Below is a small trained network, with its code and all its weights. Each question gives an input and a target symbol and asks what happens when units are switched off, that is, made to give their printed mean instead of their output.

import numpy as np


def w(rows, s, z=0):
    codes = np.array(rows[::2]) - 128.0
    scale = np.full(codes.shape[1], s)
    scale[-1] = z or s
    return codes * scale


def f(y):
    return np.maximum(y, 0)


def softmax(a):
    e = np.exp(a - a.max(-1, keepdims=True))
    return e / e.sum(-1, keepdims=True)


def log_softmax(a):
    a = a - a.max(-1, keepdims=True)
    return a - np.log(np.exp(a).sum(-1, keepdims=True))


def net(x, mask):
    ids = ['ΓΣαδεηθλμτφψ'.index(c) for c in x.split()]
    T = len(ids)
    res = E[ids] + P[:T]
    u = 0
    for l in range(2):
        r = res
        for j in range(2):
            rows = slice(3 * j, 3 * j + 3)
            q, k, v = (r @ M[l][rows].T for M in (Q, K, V))
            z = softmax(np.where(np.tri(T) > 0, q @ k.T / 3**0.5, -1e9)) @ v
            o = O[l][rows]
            res = res + np.where(mask[u + j], z, o[:, -1]) @ o[:, :-1]
        u += 2
        y = f(res @ A[l][:, :-1].T + A[l][:, -1])
        res = res + np.where(mask[u : u + 8], y, B[l][:, -1]) @ B[l][:, :-1]
        u += 8
    return log_softmax(res[-1] @ U[:, :-1].T + U[:, -1])


Q, K, V, O, A, B = {}, {}, {}, {}, {}, {}
E = w([
[127,109,120,123],'Γ',
[128,101,119,121],'Σ',
[131,113,119,118],'α',
[131,107,122,117],'δ',
[124,106,131,117],'ε',
[105,94,117,135],'η',
[150,63,58,118],'θ',
[158,97,150,81],'λ',
[115,216,150,254],'μ',
[99,206,37,124],'τ',
[205,136,82,78],'φ',
[124,228,148,68],'ψ',
],0.012)
P = w([
[136,127,154,170],'0',
[123,119,148,169],'1',
[129,112,140,156],'2',
[113,114,137,136],'3',
[102,117,125,112],'4',
[92,121,120,94],'5',
[85,116,115,75],'6',
[81,119,107,56],'7',
[68,119,103,42],'8',
[63,120,96,23],'9',
[54,123,95,16],'10',
[42,114,90,2],'11',
],0.0067)
Q[0] = w([
[119,181,123,107],'0.h0',
[4,42,139,91],'0.h0',
[126,66,43,92],'0.h0',
[128,109,120,131],'0.h1',
[138,124,145,189],'0.h1',
[125,116,125,116],'0.h1',
],0.019)
K[0] = w([
[161,149,183,141],'0.h0',
[5,163,158,119],'0.h0',
[29,86,136,160],'0.h0',
[143,121,126,128],'0.h1',
[173,151,135,183],'0.h1',
[133,117,132,115],'0.h1',
],0.023)
V[0] = w([
[156,76,242,87],'0.h0',
[82,203,61,148],'0.h0',
[161,48,75,156],'0.h0',
[226,202,94,78],'0.h1',
[1,69,144,200],'0.h1',
[160,147,107,127],'0.h1',
],0.0042)
O[0] = w([
[114,132,32,148,2],'0.h0',
[156,60,162,138,218],'0.h0',
[104,230,206,106,175],'0.h0',
[105,128,166,231,162],'0.h1',
[153,168,98,2,106],'0.h1',
[120,128,137,148,138],'0.h1',
],0.004,0.00062)
A[0] = w([
[2,3,160,254,33],'0.n0',
[90,36,149,169,2],'0.n1',
[47,80,206,146,48],'0.n2',
[88,106,135,80,15],'0.n3',
[145,120,235,144,48],'0.n4',
[101,108,168,136,87],'0.n5',
[136,119,158,128,92],'0.n6',
[197,71,98,174,46],'0.n7',
],0.0056,0.0067)
B[0] = w([
[156,160,140,111,255],'0.n0',
[86,98,138,211,128],'0.n1',
[72,126,120,101,128],'0.n2',
[6,185,119,49,128],'0.n3',
[132,124,109,121,128],'0.n4',
[143,118,125,134,128],'0.n5',
[121,132,139,123,128],'0.n6',
[112,122,150,131,128],'0.n7',
],0.024,3.2e-05)
Q[1] = w([
[155,120,152,87],'1.h0',
[137,91,144,131],'1.h0',
[129,101,131,145],'1.h0',
[107,4,40,98],'1.h1',
[82,239,107,136],'1.h1',
[186,113,95,153],'1.h1',
],0.037)
K[1] = w([
[90,112,136,151],'1.h0',
[133,120,143,185],'1.h0',
[140,123,137,166],'1.h0',
[94,121,98,1],'1.h1',
[76,72,172,193],'1.h1',
[167,169,152,115],'1.h1',
],0.041)
V[1] = w([
[116,249,135,108],'1.h0',
[7,118,67,187],'1.h0',
[216,142,13,149],'1.h0',
[123,82,244,120],'1.h1',
[29,177,191,112],'1.h1',
[12,81,87,188],'1.h1',
],0.013)
O[1] = w([
[245,172,163,123,184],'1.h0',
[142,84,95,241,193],'1.h0',
[123,150,25,92,172],'1.h0',
[94,81,197,121,3],'1.h1',
[160,143,209,196,92],'1.h1',
[126,69,96,216,65],'1.h1',
],0.013,0.0029)
A[1] = w([
[83,80,186,82,54],'1.n0',
[93,122,157,200,147],'1.n1',
[63,87,139,127,137],'1.n2',
[192,79,130,157,59],'1.n3',
[214,4,127,64,131],'1.n4',
[130,126,189,93,27],'1.n5',
[56,203,142,204,2],'1.n6',
[106,197,174,184,12],'1.n7',
],0.014,0.007)
B[1] = w([
[55,129,187,115,155],'1.n0',
[250,116,130,125,234],'1.n1',
[140,89,118,84,224],'1.n2',
[95,102,151,138,184],'1.n3',
[18,124,146,154,252],'1.n4',
[165,102,103,141,162],'1.n5',
[8,122,143,144,156],'1.n6',
[36,122,126,126,178],'1.n7',
],0.019,0.0038)
U = w([
[143,93,135,110,87],'Γ',
[140,79,130,108,83],'Σ',
[142,97,137,110,85],'α',
[138,92,138,109,81],'δ',
[150,81,155,96,140],'ε',
[181,32,125,89,186],'η',
[97,30,53,125,2],'θ',
[102,66,187,75,78],'λ',
[99,101,151,178,97],'μ',
[158,156,60,209,171],'τ',
[112,187,93,56,142],'φ',
[188,217,253,103,219],'ψ',
],0.0066,0.0074)

Each question gives the input, a string of symbols that net reads in full, and the target symbol t.
The units are the heads (3 rows each of Q, K, V and O) and the neurons (one row each of A and B). Each row of codes is followed by its name. A weight is (code - 128) times the scale printed after its matrix; where a second scale follows, it is the last column's (O, A, B and U).
mask holds one flag per unit, layer by layer, with each layer's heads first. A switched-off unit (its flag False) gives its mean, the last column of its rows in O or B, instead of its output. The means were averaged over made-up inputs and are rounded, as every weight is.
A unit's drop is (log p(t) with every unit on - log p(t) with that unit switched off) / (log p(t) with every unit on - log p(t) with every unit switched off).
The circuit of an input: a set's keep is (log p(t) with only the set's units on - log p(t) with every unit switched off) / (log p(t) with every unit on - log p(t) with every unit switched off). Starting from the 12 units with the biggest drops (on a tie, the unit counted first), units are removed one at a time, each time the one whose removal leaves the highest keep (on an exact tie, the one counted first), for as long as the keep stays at least 0.8.
circuit, biggest first: the units of the circuit, biggest drop first
top k neurons in layer l: the k neurons of layer l with the biggest drops, biggest first
heads that matter: for each layer, one digit per head in row order, 1 if its drop is at least 0.15 and else 0, layers parted by /
input λ η η φ φ λ η α δ ψ η, target ψ: circuit, biggest first : [1.h1]
input η η λ ε, target λ: circuit, biggest first : [1.h1 1.n0 1.h0]
input λ φ θ, target φ: circuit, biggest first : [1.h1 1.h0]
input η θ φ λ δ τ φ θ Σ, target φ: circuit, biggest first : [1.h1 0.h0]
input φ ε Γ μ τ λ Γ η η φ μ, target φ: heads that matter : 01 / 10
input η θ λ φ ψ η Γ η θ, target θ: circuit, biggest first : [0.h1 1.h1 1.n4]
input φ τ φ λ λ ψ φ, target ψ: circuit, biggest first : [1.h1 1.h0]
input η η η Σ μ φ φ ε φ δ λ Σ, target λ: circuit, biggest first : [1.h1 1.n0 1.h0]
input η η φ φ φ φ ε λ φ η θ, target φ: heads that matter : 00 / 01
input ψ φ η α φ η ψ δ λ φ α, target φ: heads that matter : 10 / 01
input τ δ φ θ Σ δ η θ, target θ: circuit, biggest first : [1.h1 1.n4]
input η φ τ λ η Γ η, target η: heads that matter : 00 / 11
input ε η μ η Γ η λ λ η ε λ ε, target λ: circuit, biggest first : [1.n0 1.h1 1.h0]
input ε ε τ ε, target τ: circuit, biggest first : [1.h1]
input λ η μ ε θ φ φ λ ψ δ, target ψ: heads that matter : 00 / 01
input η η ε α η φ μ Σ φ θ τ α, target τ: circuit, biggest first : [1.h1 1.n2]
input η η δ η τ, target τ: heads that matter : 00 / 10
input η η φ τ Γ τ Γ, target τ: heads that matter : 00 / 01
input φ δ φ δ, target φ: heads that matter : 00 / 11
input θ θ φ Σ τ θ Σ δ τ η Σ η, target η: heads that matter : 01 / 11
input η μ τ ψ η φ η μ, target φ: heads that matter : 00 / 10
input φ ε δ ε η φ η λ η, target λ: heads that matter : 00 / 11
input ε Σ φ η φ ε τ η λ η, target λ: top 2 neurons in layer 1 : [1.n0 1.n2]
input λ τ τ τ Σ μ λ θ, target μ: top neuron in layer 1 : [1.n4]
input η Γ η η Σ μ, target μ: top 2 neurons in layer 1 : [1.n6 1.n7]
